(in the rows, 128 means zero)
[124  83 123 107 212 120 101 128 137 185 140 196 140 166 159 131 131 140
 148 103 122 125 133  88 140  97 108  32 137  79 124 136 131 115 110 136
 118 150 153]
Nem
[111 145 104 118 132 126 107 138 119 110 196 116  94 143 159  94 130 104
 138 132  83 119 112 142 115 131 118 120 140 174 159 116 141 115  99 101
 129 119 132]
Nopov
[101  84 138 219 142 224  72 119 177 164 135 116 172 181 121 127 151 176
  89 107 120 153 186 154  92 115 103  81 127 148 128 158 119 100 116  99
 125 109 160]
Nem
[149  71 158 132 113 141 125 101 118 140 127  78 169 197 126  94 102 117
 137  97 139  88 126 163 122 119 122 149 122 154 134 127 117 122 141 146
 164  91 176]
kag
[138 145 133 126 150  88 133 137 119 130 158 117 132 152 163  99 129 124
 147 137  93 113  95 155 117 153 138 136 144 182 142  92 166 139 102 131
  97 118 126]
zeve
[141 154  77 115 111 146  85 123 127 105 185 118  98 142 146  91 124 114
 160 185  84 118 125 135 110 161 138 119 152 170 100 127 138 107 104 112
 120 124 123]
gata
[120 137  77 130 148 153 104 122 117 115 189 104 118 126 150  63 143 105
 134 168  75 132 123 157 121 129  95 129 139 193 134 122 136 129 111 133
 107 103 126]
bep
[136 171 101 110  91 121 119 137 123  98 182  87  65 122 153  94 115  96
 148 168  95 112 134 142 129 156 147 145 129 164 110 110 146 137 103  93
 137 120 115]
gata
[145  78 104  94 181 106  71 132 138 126 148  62 101 130 144  98 141 115
 113 107 114 111 106 111 150 107  91  80 102 154 123 156 122  99 156 133
  86 121 108]
kiram
[135 155  67 120 128 156  83 113 130 107 168 106 124 144 141  83 119 122
 137 167  83 135 125 132 124 119 128 114 155 176 105 117 121 112  95  96
 113 134 130]
gata
[116 125 101 134 149 144  95 114 135 103 197 100 110 128 146  97 143 118
 156 146  74 118 122 160 140 131  98 123 154 191 137 127 139 113 125 119
 108  89 125]
ber
[148  90 163 148 201 100  91 132 150 151 118  81 125 144 119 148 117 129
 137  92 146  75 132 147 120 168 117  62 115 109 149 136  79 160  98 114
 106 176  75]
gos
[158 108 151 165 146 158 129  93 116 173  86 111 187 147 104 127  70 135
  81 102 142 118 127 124 164 107 130 110 100 164 115 104 128 142 131 133
 149 155 158]
zeve
[121 135  95 119 225 137  75 118 112 179 107 150 181 112 154 152 151 160
 115  84  53 133 143  63 118 128  21  64 119 178 194 144  98 134 131 121
 121 154 123]
kiram
[171  90 210 186 130  82 140 143 128 158 183 114 197 174 139  72 114 135
  72 156 180 111 152 146 119  92 167 128 147 145 140 137 102 198 165 197
 134 106 116]
kag
[ 94 126 103  90 131 153 125 114 130 108  93  73 181 141 117 114 105 157
 180 130 123  95 128 126 130 151 126 130 106  81 170  85 119 113 131 138
 171 124 139]
gos
[150  66 123 156 158 158 102  97 134 137 116 100 185 177 125 111 108 138
 115 130 154 123  85 169 164 119 134 130 134 166 118 120 100 128 109 140
 136 102 177]
Susu
[125 144  96 129 134 122  72 116 115 126 148 127 150 134 150 106 131 121
 132 149  89 140 117 152 125 138 122  96 145 199 135 119 141 114  94 114
 107 155 144]
zeve
[132 127 168 173  98 134 182 140 105 109 108 107 148 100 135 152 112 131
  85 196 192 111 193 134 106 120 148 111 109 103 107 122 137 153 144 113
 162 134 119]
Susu
[134 167  83 125 122 149  89 103 112 118 184 130  94 105 145  89 131 105
 140 177  74 137 127 143 156 133 130 135 139 186 107 150 161 125  96  99
  85 126 120]
gata
[141 131 121 119 170 129 102 137 118 139  93  89 183 134 120 131 124 164
 161 103 144  88  86 136 122 180 120 124 124 103 158  99 116 137 122 135
 186 109 125]
gos
[135 156 193 163 102 145 197 139  78 119 181 140 126 178 126 115 121  97
 138  80 142 140 232 120 107 116 106 143 126 193 132 139 142 101 118  92
  89  69 136]
Zumek
[129 122 112 165  65  90  78 146  99 130 160 144 108 136 124 123 145 121
 118 163 142 174 148 140  65  52 117 107 134 182 136 137 106 110  87 136
 143 112 145]
Zuf
[113 172  78  76 117 159  83 128 132  71  84  64 162  99 119 149 117 147
 163 149 121 148 115 126 160 198 117 152 141  86 138  92 168 139 100 139
 159 119 114]
gata
[166 140 169 226 105  92 124 174 127 109 152 176 152 122 129 182  84 192
 125 133 168 139 122 181 114 105 156 142 122 137 118  94 130 150 110 122
 130 116 147]
Zuf
[129 166 187 208 104 131 144 148 146 104 166 109 134 145 124 159 113 131
  90 142 181 172 183 154  92 147 149  98 125 120  94 118 143 132 130  55
 122 110  91]
ber
[113 112 192 206 121 128  81 153 156 154 117 139 168 188 124  85 107 159
 122 157 155 144 183 114  37  69 146  73 160 184 151 137 110 154 131 140
 113 194  73]
zeve
[168  92 123 157 164 168  96 147 114 128 133  78 161 163 123 108  71 143
 126  97 124  99  89 121 154 138 120 132 101 162 114  82  93 136 131 136
 159 110 158]
Nopov
[130 142  90 131 134 128  71 103 106 100 183 128 124 129 155 116 143 118
 138 163  81 134 109 154 104 150 111 133 147 199 145 121 143 117  96  93
  89 116 147]
kag
[ 98 101 106 139 148 159  93 151 174 130 124 129 102 105 148 144 115 147
  98 135  99 117 160 126 133 124 144 108 135 110 159 120 107 171 142 129
 133 170 126]
Nem
[155  45 144 108 228 106 117 129 151 152 119 147  84 126 103 134 132  78
  40 117 191 103 137 122 117  78 113  17 167  84 149 168 124 170 140 160
  59 169  45]
Zumek
[131 118 133 144 151 169 116 121 152 139  92 120 161 187 123 139  79 130
 138  75 109 102 135 126 129 126 102 120  89 140 110 116 120 107 157  96
 184 132 175]
kiram
[121 138 100 109 147 169 118 111 106 131  68  26 179  86 118 110 129 145
 134 152 126 123 131 124 167 164 137 166 107  91 139 139 130 144 141 136
 151 132 123]
gos
[111 155 105 100 143 148  91 136 113  91  70 102 214 117 130 144 111 143
 135 142 116 144 120 113 130 152 125 157 112 122 153 100 152 132 130 134
 121 133 117]
tuged
[141 138  90 104 131 170  99 122 125 102  72  51 180 109 126 108 112 140
 120 161 138 121  81 141 155 179 134 166 130 102 145 109 109 161 171 137
 169 133 134]
Susu
[111 116 136  96 139 129 127 139 119 115  60  35 180 117 127  87 118 148
 165 146 135  80 113 129 134 151 154 186  95  97 159 112 135 156 157 161
 150 121 110]
gos
[146 117 149 186  93 152  95 130 131 145 134 111 160 154 133 135 107 136
  61 159 162 144 163 155  62  99 123  90 141 183 135 119 129 102 140 139
 147 131 130]
bep
[108 113 119 126 154 144  84 149 142 136 155 144 122 125 144 136  87 133
 124 128 122 139 145 116 143 144 122  81 134 140 194  98 109 169 106 120
 142 134 116]
Nopov
[151  84 193 206 146 134 140 169 142 147 167  90 160 211 127  97  73 155
 134  87 164 138 126 149 137 122 138 135  98 137 124  92 103 170 121 123
 143  55 130]
Nopov
[112  98  97 121 128 143 124 171 141 124 132 123 105 109 137 106 102 133
 101 149 133 140 138 125 126 129 173 144 130 124 151 113 126 161 122 147
 150 137 146]
Zuf
[139  99 191 245 161 157 134 117 186 167 173 141 154 173  99 137 108 157
  54 129 151 142 157 139 108  94 129  90 139 162 119 123 103 161 149 128
 115 107  99]
ber
[ 95 117  89 132 145 141  59 145 158 113 116 159 139 105 128 183 114 145
 104 151 140 155 135 149 119 118 112  66 149 131 194  78 121 159  82 126
 159 124 111]
tuged
[134 124 127  74 128 101 141 129 109 102 137  53 124  54 150 126 146  92
  67 176 150 111 198  93 165 171 191 128 117 123 112 174 127 124 133 122
  82 169  80]
tuged
[123  73 145  79 175  97 126 129 132 128 133  80  61 134 108 100  80  75
 151  68 128 101 141  77 132 137 106 109  77  93 150 187 134 168 191 119
 111 135  39]
kiram
[122 152  98 117 125 116  80 118 119  79 187 127 105 123 141 121 130 115
 149 156 100 128  99 149 111 164 121 135 144 162 148 106 150 133 107 103
 114 121 127]
kag
[124 134  89 121 167 150  82 125 138 107 141 123 154 135 147 139 128 139
 132 144  88 124 118 136 122 135 120 122 139 185 137 102 155  89 101  97
  99  98 140]
tuged
[145  91 172 110 216 109  95 144 155 176 109 138  88 113 128 130 148  83
  62 164 172 104 135  97 114 104 143  56 148 114 166 134 149 187 112 175
  68 164  31]
tuged
[128 173  84 106 102 143  85 130 115 118 168 110  74 111 151 102 125  98
 158 150  71 149 122 150 153 160 133 160 155 176 131 152 157 140 110 114
 115 122 117]
gata
[111 119  67  99 153 174  86 139 133  91  83  85 195 115 115 116 120 158
 109 146 116 149 110 121 122 145 128 144 133  97 151 106 136 124 125 159
 122 147 148]
Zuf
[103  82  80 143 136 156 104 141 175 123 152 107  86 111 138 137 108 158
 110 167 136 137 113 148 132 176 125  93 129 121 181  83  89 181 126 104
 178  95 124]
Susu
[121  49 103 112 159  97  78 114 124 146 155 114 106 154 147  25 144 105
 169 214 106 110 143 127 108  55 113  33 121 147 119 148  92 144 118 162
  38 165  77]
zeve
[145  72 188 186 133  77 181 122 170 137 167  48 122 223 141 104 101 126
 143 134 173 125 138 187  91 157 158 157 128 134 128 120 109 182  98  74
 154  35 115]
Susu
[128 128  95 106 140 151 115 120 128 104 114  52 186 103 132  82 116 143
 121 164 117 115 105 133 142 191 131 165 117 109 132 132 138 151 166 167
 166 140 117]
bep
[113  68 171 165 174  65 109 142 197 169 113  86  87 201 127 136 178 118
  94  70 122 156 144 113  77  74 108 107 140 166 120 186  82 139 108 128
  86 147  85]
kiram
[157 107 217 193 146 117 121 196 126 160 192  92 160 226 155  85  94 124
 148  85 152 116 160 151 111 138 105  93 120 157 148 111 111 165 120 149
 165  76 126]
Nopov
[176 120 112 136 224 157  93 133 134 135 188  88 110 103 153 158 120 110
  59 128 115 136 144 143 167 216  87  65 175 149 178 137 141 168 118 141
  73 151  96]
Zumek
[150  67 155 127 144 137 124 115 117 126 118  65 132 162 123 105  81  99
  98  68 133  79 112 125 157  96 152 156  82 138 106 133 135 126 149 144
 114 148 150]
Nem
[167  88 139 135 142 169 118 116  98 125 127  48 178 160 133  96  97 147
 127  87 131  71 133 110 131 136 129 140  94 134 113 121 109 101 154 134
 137 131 156]
Nem
[120 150 110 126 159 176 112 140 130  79  58  59 188 116 117 153  93 152
 136 148 109 120 115 106 136 173  83 147 108 100 148  75 126 167 163 146
 149 151 120]
Susu
[157  92 147 158 176 165 140  96 125 172  99 106 174 167 146 135 120 158
 127 125 131 120 115 121 139 118 126 128 135 162  97 107 124  99 119 119
 124 110 167]
ber
[122 147 121  95 122 131 131 131 121 107 117  11 147 131 116  81 137 136
 159 127 135 102 113 117 124 187 152 168 107  88 134 127 124 116 155 128
 152 118 101]
gos
[152 130 170 201 156  50 101 145 117 145 138 165 201 157 142 221 123 175
 103  98 133 162 138 119  79 138 110 110 132 135 136 118 121 161  97 132
 118 119 122]
Nem
[144 120 151 216 114 116  35 138 143 136 128 110 116 133 128 184 119 113
  91 141 167 214 163 178  97 146 147 126 130 179 100 216 149 144 117  67
 106 122  91]
kiram
[149 125 123 134 108 163 106 107 102 120  99  93 146 144 111 142  87 104
 134 117 118 111 103 142 137 168 108 169 103 170 134 122 121 133 157 124
 164 104 156]
Susu
[155  75 142 140 154 126 129 108 126 136  97  54 173 170 136 111 100 145
 135  84 115  85 129 114 134 120 118 164  84 175 101 150 103 105 158 118
 147 115 156]
kiram
[143 165 154 154 104 141 124 169 138 153  78 164 134 122 140 154  92 158
 138 127 154 142 145 153 106 170 172 155 142 113 139 122 130 188 131  79
 148 114  93]
gata
[118 139 121  99 168 152 116 153 127 115 101  93 176 117 149 117  98 151
 137 122 121 124  97 122 174 162 136 143 132  83 167 101 144 160 137 152
 146 152 128]
Nopov
[133 139 103 125 159 159  84 119 128 115  58  61 207 143 135 139 116 158
 124 108 109 121 118 117 103 149  87 135 119 128 151 125 114 122 152 119
 167 161 134]
kiram
[ 96 104  91 137 159 157  86 140 184 100 123 158 107 115 109 182 102 143
 130 168 136 148 120 144 136 189 117  92 144 100 177  72 105 196 113 129
 140 105 103]
Susu
[136  63 105 103 201 100  76 207 187 132 155  78 105 167 156 112 132 133
 117 120 142 127 113 147  79 187 130  46 161  74 145 131 127 144 121 144
 130 129 103]
Zuf
[145 130 111  97 144 127 140 125 127 103 119  51 163 127 140  86 109 134
 141 158 137 104 105 127 129 177 155 172 145 112 117 115 138 140 147 159
 168 142 116]
bep
[193 137 182 158 196 145 164 146 163 165 191 116  96 155 103 125 132  60
   5 126 151  43 160 136 100 130 119  28 145 102 118 111 134 148 164 157
 125 138  62]
tuged
[110 145 105 128 155 150 106 122 143  97  64  89 189 126 131 168  96 153
 138 105  89 129 127 122 139 151  98 160 109 123 135 127 141 133 151 121
 169 163 148]
kiram
[139  89 131 130 143 165 133 105 131 151 130 127 169 174 127  91 100 141
 136 123 124 110 129 119 132 116 129 135 120 168 112 118 125  89 143 158
 125 108 162]
bep
[125 141  97 122 160 132 102 128 137 107 177  90 131 144 155  88 147 105
 123 180  80 124 128 137  96 167 112 126 152 180 127 117 140 126 105 153
 102 142 116]
bep
[ 77 102  91 137 139 186  69 162 167 125 135 147 118 120 137 144  97 142
 116 140 111 151 176 132 135 118 108  61 142 133 186  95  93 158 109 114
 159 137 133]
Nopov
[159  98  95 133 166 165  93 136 115 134 189 100  56 109 122 124 163 104
  40 145 161 160 107 129  94 179 126  51 170 101 157 131  97 150 119 136
  46 157  55]
kag
[ 77 109 100 120 134 175  61 147 174 127 103 133 116 106 122 176  89 156
 130 130 125 156 152 127 126 154 102  85 131 119 234  80 122 173 115 125
 169 117  97]
tuged
[157  85 130 141 151 155 153 108 115 152 121  97 165 172 126 102  79 119
  96 113 144 119 109 128 149 129 131 129  80 146  89  90 114 120 126 142
 140 118 170]
bep
[146 141 201 189 122  98 107 133 139 148 157  88 154 167 138 157 101 154
 141 116 152 159 159 130  73 155 114 129 159 172 165 129 141 148 140  98
 158  76  83]
ber
[114 146  99 109 126 118  93 151 123  99 135 117 117 140 151 114 124 113
 155 156  95 146 137 153 100  89 120 139 148 158 151 103 159 115  87 120
  99 120 152]
Zuf
[127 147 183 147 152 102  79 124 134 152  97 188 205 160 124 182  53 156
 158 121 170 127 159 130 125  93 130  44  97 105 150 100 147 112 126  79
 116 148 130]
gos
[128 137  73 102 160 154  72 110 120  80  57  72 217 104 140 137 108 177
 161 139 108 132  95 118 156 181 127 177 103 119 125 129 118 124 144 110
 136 160 142]
kiram
[137 153  94 119 138 149  95 129 122 114 173 117 103 131 135  90 141  98
 125 157  83 114 128 154 102 120 114 132 141 173 147 118 154 111 102 119
  95 112 144]
Zuf
[131 110 136 123 196 197 121 115 156 135  95 108 168 122 121 120 131 115
  68 172 142  81 142 106 144 159 154 103 109 114 105 121 172 122 126 149
 121 162 123]
tuged
[157  64 159 163 135 130 120  99 107 148 133  94 179 194 120 129  84 143
 141  54 118  77 120 136 108 118 110 157  88 172 132 126 124 114 133 127
 159  74 170]
Nem
[101  92  88 122 141 146  84 149 151 126 145 131 128 111 139 138 114 130
  88 149 145 150 130 141 123 163 151  84 144 117 194 117 105 170 107 148
 154 151  99]
tuged
